Below are the code and all the weights of a small trained network. Each question names an input and a target symbol and asks about switching units off, where a switched-off unit gives its printed mean instead of its output.

import numpy as np


def w(rows, s, z=0):
    codes = np.array(rows[::2]) - 128.0
    scale = np.full(codes.shape[1], s)
    scale[-1] = z or s
    return codes * scale


def f(y):
    return np.maximum(y, 0)


def softmax(a):
    e = np.exp(a - a.max(-1, keepdims=True))
    return e / e.sum(-1, keepdims=True)


def log_softmax(a):
    a = a - a.max(-1, keepdims=True)
    return a - np.log(np.exp(a).sum(-1, keepdims=True))


def net(x, mask):
    ids = ['ΔΣγλμτ'.index(c) for c in x.split()]
    T = len(ids)
    res = E[ids] + P[:T]
    r = res
    for j in range(2):
        rows = slice(2 * j, 2 * j + 2)
        q, k, v = (r @ M[0][rows].T for M in (Q, K, V))
        z = softmax(np.where(np.tri(T) > 0, q @ k.T / 2**0.5, -1e9)) @ v
        o = O[0][rows]
        res = res + np.where(mask[j], z, o[:, -1]) @ o[:, :-1]
    y = f(res @ A[0][:, :-1].T + A[0][:, -1])
    res = res + np.where(mask[2:14], y, B[0][:, -1]) @ B[0][:, :-1]
    return log_softmax(res[-1] @ U[:, :-1].T + U[:, -1])


Q, K, V, O, A, B = {}, {}, {}, {}, {}, {}
E = w([
[122,73,95,100,193],'Δ',
[111,168,138,196,121],'Σ',
[171,127,150,96,63],'γ',
[130,143,148,195,125],'λ',
[103,148,194,152,224],'μ',
[26,5,95,165,103],'τ',
],0.022)
P = w([
[189,3,9,255,54],'0',
[19,191,27,199,120],'1',
[57,220,40,187,116],'2',
[55,227,57,159,104],'3',
[95,206,86,154,118],'4',
[93,214,90,130,110],'5',
[116,181,118,104,87],'6',
[94,194,119,80,95],'7',
[128,166,148,62,81],'8',
[108,183,139,23,63],'9',
[145,136,147,52,43],'10',
],0.0063)
Q[0] = w([
[13,2,43,144,64],'head 0',
[63,150,149,152,181],'head 0',
[168,158,155,182,108],'head 1',
[168,126,124,35,197],'head 1',
],0.0083)
K[0] = w([
[163,158,161,5,170],'head 0',
[169,115,143,144,168],'head 0',
[163,132,135,196,84],'head 1',
[109,174,146,71,160],'head 1',
],0.013)
V[0] = w([
[103,161,106,171,19],'head 0',
[171,141,29,3,157],'head 0',
[137,197,92,253,105],'head 1',
[15,143,227,126,140],'head 1',
],0.0069)
O[0] = w([
[187,200,58,98,8,170],'head 0',
[178,89,41,106,191,2],'head 0',
[84,122,69,3,194,160],'head 1',
[110,105,184,31,140,206],'head 1',
],0.011,0.007)
A[0] = w([
[157,134,179,186,238,84],'neuron 0',
[97,139,131,242,93,33],'neuron 1',
[120,152,135,132,9,2],'neuron 2',
[179,172,101,94,78,238],'neuron 3',
[136,154,205,88,130,204],'neuron 4',
[124,104,158,166,147,92],'neuron 5',
[129,197,61,126,114,174],'neuron 6',
[46,100,108,207,136,225],'neuron 7',
[156,72,98,111,216,165],'neuron 8',
[111,130,76,88,106,144],'neuron 9',
[125,85,134,131,142,161],'neuron 10',
[83,98,115,127,117,170],'neuron 11',
],0.011,0.0034)
B[0] = w([
[162,218,70,130,79,142],'neuron 0',
[140,59,235,167,125,175],'neuron 1',
[70,105,95,195,137,212],'neuron 2',
[208,75,96,120,126,167],'neuron 3',
[119,217,52,132,202,183],'neuron 4',
[117,142,183,99,137,151],'neuron 5',
[134,3,176,44,133,153],'neuron 6',
[176,164,137,65,121,250],'neuron 7',
[39,38,173,189,165,153],'neuron 8',
[79,119,83,94,164,162],'neuron 9',
[151,141,92,50,71,165],'neuron 10',
[149,124,85,105,96,203],'neuron 11',
],0.0076,0.018)
U = w([
[119,139,141,178,107,62],'Δ',
[157,147,44,133,73,192],'Σ',
[148,137,211,120,66,158],'γ',
[90,86,119,190,183,195],'λ',
[61,205,140,178,108,191],'μ',
[21,148,163,254,51,2],'τ',
],0.0079,0.0022)

Each question gives the input, a string of symbols that net reads in full, and the target symbol t.
The units are the heads (2 rows each of Q, K, V and O) and the neurons (one row each of A and B). Each row of codes is followed by its name. A weight is (code - 128) times the scale printed after its matrix; where a second scale follows, it is the last column's (O, A, B and U).
mask holds one flag per unit, heads first, then neurons. A switched-off unit (its flag False) gives its mean, the last column of its rows in O or B, instead of its output. The means were averaged over made-up inputs and are rounded, as every weight is.
A unit's drop is (log p(t) with every unit on - log p(t) with that unit switched off) / (log p(t) with every unit on - log p(t) with every unit switched off).
The circuit of an input: a set's keep is (log p(t) with only the set's units on - log p(t) with every unit switched off) / (log p(t) with every unit on - log p(t) with every unit switched off). Starting from the 12 units with the biggest drops (on a tie, the unit counted first), units are removed one at a time, each time the one whose removal leaves the highest keep (on an exact tie, the one counted first), for as long as the keep stays at least 0.8.
circuit, biggest first: the units of the circuit, biggest drop first
top k neurons: the k neurons with the biggest drops, biggest first
heads that matter: for each layer, one digit per head in row order, 1 if its drop is at least 0.15 and else 0, layers parted by /
drop when u is switched off: that unit's drop, to one decimal
input γ μ τ λ τ, target γ: top 2 neurons : neuron 7; neuron 2
input Σ Σ τ Σ γ τ Σ μ μ λ, target Σ: heads that matter : 11
input τ λ Δ μ γ Δ Δ λ, target τ: circuit, biggest first : neuron 7; head 0
input μ γ Σ Δ τ τ τ τ τ λ μ, target μ: heads that matter : 00
input Σ τ λ, target Σ: circuit, biggest first : head 1
input μ Σ γ τ γ, target Σ: heads that matter : 10
input τ τ τ λ τ τ τ τ τ, target τ: heads that matter : 10
input τ τ γ λ, target τ: circuit, biggest first : neuron 2; neuron 7; head 0
input Δ τ μ τ Δ, target λ: heads that matter : 10
input τ τ Σ, target τ: circuit, biggest first : neuron 2; head 0; neuron 1
input Σ τ Σ, target Σ: circuit, biggest first : head 1; head 0
input τ μ Σ, target τ: circuit, biggest first : head 0; neuron 1; head 1
input μ μ γ Δ τ, target λ: top 2 neurons : neuron 8; neuron 0
input Σ γ τ Σ Δ τ Σ Σ, target Σ: top 3 neurons : neuron 3; neuron 1; neuron 8
input γ τ Σ, target γ: top 3 neurons : neuron 6; neuron 1; neuron 3
input γ Δ Σ, target γ: top 3 neurons : neuron 6; neuron 1; neuron 4
input τ τ τ τ γ τ, target Σ: drop when head 0 is switched off : 0.8
input τ Δ τ τ λ τ τ, target λ: drop when neuron 10 is switched off : -0.1
input λ τ λ γ μ γ, target Σ: drop when head 0 is switched off : 0.2
